Below is a small trained network, with its code and all its weights. Each question gives an input and a target symbol and asks what happens when units are switched off, that is, made to give their printed mean instead of their output.

import numpy as np


def w(rows, s, z=0):
    codes = np.array(rows[::2]) - 128.0
    scale = np.full(codes.shape[1], s)
    scale[-1] = z or s
    return codes * scale


def f(y):
    return y / 2 * (1 + np.tanh(0.7978845608 * (y + 0.044715 * y**3)))


def softmax(a):
    e = np.exp(a - a.max(-1, keepdims=True))
    return e / e.sum(-1, keepdims=True)


def log_softmax(a):
    a = a - a.max(-1, keepdims=True)
    return a - np.log(np.exp(a).sum(-1, keepdims=True))


def net(x, mask):
    ids = ['γελπσφψ'.index(c) for c in x.split()]
    T = len(ids)
    res = E[ids] + P[:T]
    u = 0
    for l in range(2):
        q, k, v = (res @ M[l].T for M in (Q, K, V))
        z = softmax(np.where(np.tri(T) > 0, q @ k.T / 4**0.5, -1e9)) @ v
        res = res + np.where(mask[u], z, O[l][:, -1]) @ O[l][:, :-1]
        u += 1
        y = f(res @ A[l][:, :-1].T + A[l][:, -1])
        res = res + np.where(mask[u : u + 16], y, B[l][:, -1]) @ B[l][:, :-1]
        u += 16
    return log_softmax(res[-1] @ U[:, :-1].T + U[:, -1])


Q, K, V, O, A, B = {}, {}, {}, {}, {}, {}
E = w([
[107,77,144,84,175],'γ',
[150,107,177,122,169],'ε',
[168,147,113,74,205],'λ',
[187,170,170,118,201],'π',
[88,248,150,62,122],'σ',
[90,126,49,48,189],'φ',
[92,119,117,193,74],'ψ',
],0.015)
P = w([
[189,69,227,143,3],'0',
[163,126,57,85,44],'1',
[170,149,109,147,71],'2',
[74,114,111,145,127],'3',
[69,133,94,151,140],'4',
[57,135,85,161,150],'5',
[42,96,67,163,180],'6',
[26,81,61,164,202],'7',
],0.0067)
Q[0] = w([
[196,32,229,31,86],'L0H1',
[1,125,203,138,189],'L0H1',
[70,28,103,153,91],'L0H1',
[152,115,178,172,75],'L0H1',
],0.0066)
K[0] = w([
[147,96,154,43,205],'L0H1',
[153,157,2,173,93],'L0H1',
[56,255,174,55,117],'L0H1',
[205,119,71,85,154],'L0H1',
],0.0054)
V[0] = w([
[167,15,69,218,108],'L0H1',
[78,254,158,151,80],'L0H1',
[143,176,145,227,235],'L0H1',
[77,155,61,221,68],'L0H1',
],0.0092)
O[0] = w([
[198,44,98,252,136,143],'L0H1',
[45,132,165,91,242,196],'L0H1',
[159,39,151,130,104,6],'L0H1',
[86,163,150,215,254,208],'L0H1',
],0.0084,0.0025)
A[0] = w([
[164,26,47,100,224,137],'L0N1',
[97,80,214,92,109,153],'L0N2',
[127,195,113,32,69,185],'L0N3',
[155,146,130,31,142,134],'L0N4',
[190,175,127,183,14,140],'L0N5',
[122,188,210,170,119,100],'L0N6',
[122,157,93,195,64,57],'L0N7',
[87,145,196,128,45,93],'L0N8',
[149,141,194,57,174,52],'L0N9',
[173,112,229,200,104,123],'L0N10',
[107,133,2,186,156,59],'L0N11',
[96,128,210,165,83,49],'L0N12',
[244,103,166,86,188,115],'L0N13',
[82,154,124,171,247,28],'L0N14',
[51,151,133,72,147,254],'L0N15',
[184,136,141,245,92,162],'L0N16',
],0.0097,0.0062)
B[0] = w([
[193,216,140,159,79,172],'L0N1',
[173,206,123,106,141,142],'L0N2',
[188,2,58,135,216,212],'L0N3',
[110,50,234,143,189,180],'L0N4',
[117,197,35,62,87,163],'L0N5',
[72,69,83,200,131,147],'L0N6',
[75,125,111,89,126,139],'L0N7',
[162,143,95,56,137,136],'L0N8',
[52,101,166,134,37,146],'L0N9',
[124,55,138,60,46,147],'L0N10',
[180,142,201,66,166,178],'L0N11',
[64,78,36,69,124,126],'L0N12',
[72,158,183,150,201,152],'L0N13',
[87,94,114,100,45,237],'L0N14',
[172,122,113,233,131,245],'L0N15',
[69,57,227,90,135,180],'L0N16',
],0.0066,0.011)
Q[1] = w([
[78,107,1,64,132],'L1H1',
[147,41,162,184,195],'L1H1',
[129,171,140,215,228],'L1H1',
[116,168,195,4,158],'L1H1',
],0.0081)
K[1] = w([
[255,110,157,27,120],'L1H1',
[61,201,133,201,74],'L1H1',
[59,210,62,131,211],'L1H1',
[114,25,90,16,136],'L1H1',
],0.0073)
V[1] = w([
[136,125,18,254,153],'L1H1',
[224,179,131,84,210],'L1H1',
[112,108,167,158,204],'L1H1',
[151,106,112,118,149],'L1H1',
],0.0073)
O[1] = w([
[131,128,100,2,139,206],'L1H1',
[108,92,82,162,114,4],'L1H1',
[141,93,168,116,131,228],'L1H1',
[124,127,91,114,151,166],'L1H1',
],0.013,0.0039)
A[1] = w([
[118,209,182,88,96,255],'L1N1',
[71,128,152,167,113,47],'L1N2',
[92,96,170,125,116,83],'L1N3',
[98,218,111,61,57,100],'L1N4',
[186,143,89,185,242,95],'L1N5',
[145,142,128,33,159,156],'L1N6',
[226,153,149,86,132,93],'L1N7',
[207,111,76,84,103,141],'L1N8',
[170,184,73,104,93,90],'L1N9',
[166,190,87,158,148,95],'L1N10',
[74,189,39,182,98,160],'L1N11',
[197,185,68,156,111,121],'L1N12',
[200,201,126,140,140,168],'L1N13',
[169,148,103,143,48,41],'L1N14',
[70,200,109,92,129,70],'L1N15',
[147,166,186,138,246,107],'L1N16',
],0.012,0.0099)
B[1] = w([
[184,116,114,180,211,246],'L1N1',
[80,106,102,64,120,152],'L1N2',
[139,174,91,94,91,170],'L1N3',
[147,115,254,120,85,164],'L1N4',
[118,191,187,102,31,202],'L1N5',
[28,146,82,187,109,234],'L1N6',
[77,53,112,139,115,152],'L1N7',
[114,159,115,78,185,193],'L1N8',
[118,167,248,120,208,137],'L1N9',
[120,140,145,95,103,136],'L1N10',
[112,94,229,83,165,160],'L1N11',
[217,133,131,121,89,156],'L1N12',
[155,103,119,103,85,157],'L1N13',
[92,232,94,77,94,134],'L1N14',
[130,64,131,132,102,156],'L1N15',
[85,158,127,154,77,217],'L1N16',
],0.0081,0.013)
U = w([
[122,166,144,78,206,120],'γ',
[52,31,187,90,149,43],'ε',
[162,17,102,246,200,101],'λ',
[76,189,81,162,68,124],'π',
[41,197,59,146,254,156],'σ',
[101,223,171,207,252,102],'φ',
[181,32,83,142,225,253],'ψ',
],0.0068,0.0066)

Each question gives the input, a string of symbols that net reads in full, and the target symbol t.
The units are the heads (4 rows each of Q, K, V and O) and the neurons (one row each of A and B). Each row of codes is followed by its name. A weight is (code - 128) times the scale printed after its matrix; where a second scale follows, it is the last column's (O, A, B and U).
mask holds one flag per unit, layer by layer, with each layer's heads first. A switched-off unit (its flag False) gives its mean, the last column of its rows in O or B, instead of its output. The means were averaged over made-up inputs and are rounded, as every weight is.
A unit's drop is (log p(t) with every unit on - log p(t) with that unit switched off) / (log p(t) with every unit on - log p(t) with every unit switched off).
The circuit of an input: a set's keep is (log p(t) with only the set's units on - log p(t) with every unit switched off) / (log p(t) with every unit on - log p(t) with every unit switched off). Starting from the 12 units with the biggest drops (on a tie, the unit counted first), units are removed one at a time, each time the one whose removal leaves the highest keep (on an exact tie, the one counted first), for as long as the keep stays at least 0.8.
units of the circuit, in order: the units of the circuit, biggest drop first
k most important neurons: the k neurons with the biggest drops, biggest first
top k neurons in layer l: the k neurons of layer l with the biggest drops, biggest first
input ψ σ φ, target σ: units of the circuit, in order => L1N6, L0H1
input π π σ, target λ: units of the circuit, in order => L1H1, L0H1, L0N3
input ψ λ ψ, target φ: top 4 neurons in layer 0 => L0N16, L0N3, L0N15, L0N11
input π σ σ φ, target ε: 4 most important neurons => L0N3, L1N1, L0N9, L1N5
input π φ γ, target λ: units of the circuit, in order => L1H1, L0H1
input π ψ ψ ε, target φ: 3 most important neurons => L0N3, L0N15, L0N16
input ψ ψ λ, target φ: top 2 neurons in layer 0 => L0N3, L0N15
input ψ λ π ψ φ ψ, target ε: units of the circuit, in order => L0H1, L0N16, L1N1
input π λ σ, target λ: 3 most important neurons => L0N4, L0N3, L0N15
input σ π φ σ λ σ, target ε: 2 most important neurons => L0N4, L0N3
input π σ φ λ, target ε: top 2 neurons in layer 0 => L0N4, L0N3
input γ ψ ψ ψ ψ σ φ, target φ: top 4 neurons in layer 1 => L1N1, L1N4, L1N9, L1N6
input λ π γ, target ψ: 2 most important neurons => L0N3, L1N6
input γ λ σ, target γ: 2 most important neurons => L0N5, L1N5
input ψ ψ ψ φ λ σ ε, target σ: top 2 neurons in layer 1 => L1N6, L1N1
input λ σ σ, target ψ: units of the circuit, in order => L0N3, L0H1
input γ λ γ, target γ: 2 most important neurons => L0N5, L0N16
input σ λ λ γ φ σ π φ, target ε: most important neuron => L0N4
input ψ λ λ λ λ γ, target ψ: units of the circuit, in order => L0H1, L1N16, L1N5
input σ λ λ ε ψ γ ε ε, target σ: top 4 neurons in layer 0 => L0N3, L0N14, L0N15, L0N16
input ψ γ ψ, target φ: units of the circuit, in order => L1H1, L0N3, L1N1
input ψ γ γ ψ σ φ, target φ: units of the circuit, in order => L0H1, L0N1
input σ ψ λ λ σ π λ λ, target σ: most important neuron => L0N15
input ψ λ λ γ φ, target γ: 3 most important neurons => L0N1, L0N16, L0N4
input σ π ε, target ε: 2 most important neurons => L0N3, L0N15
input λ φ φ, target ψ: top 3 neurons in layer 0 => L0N3, L0N4, L0N13
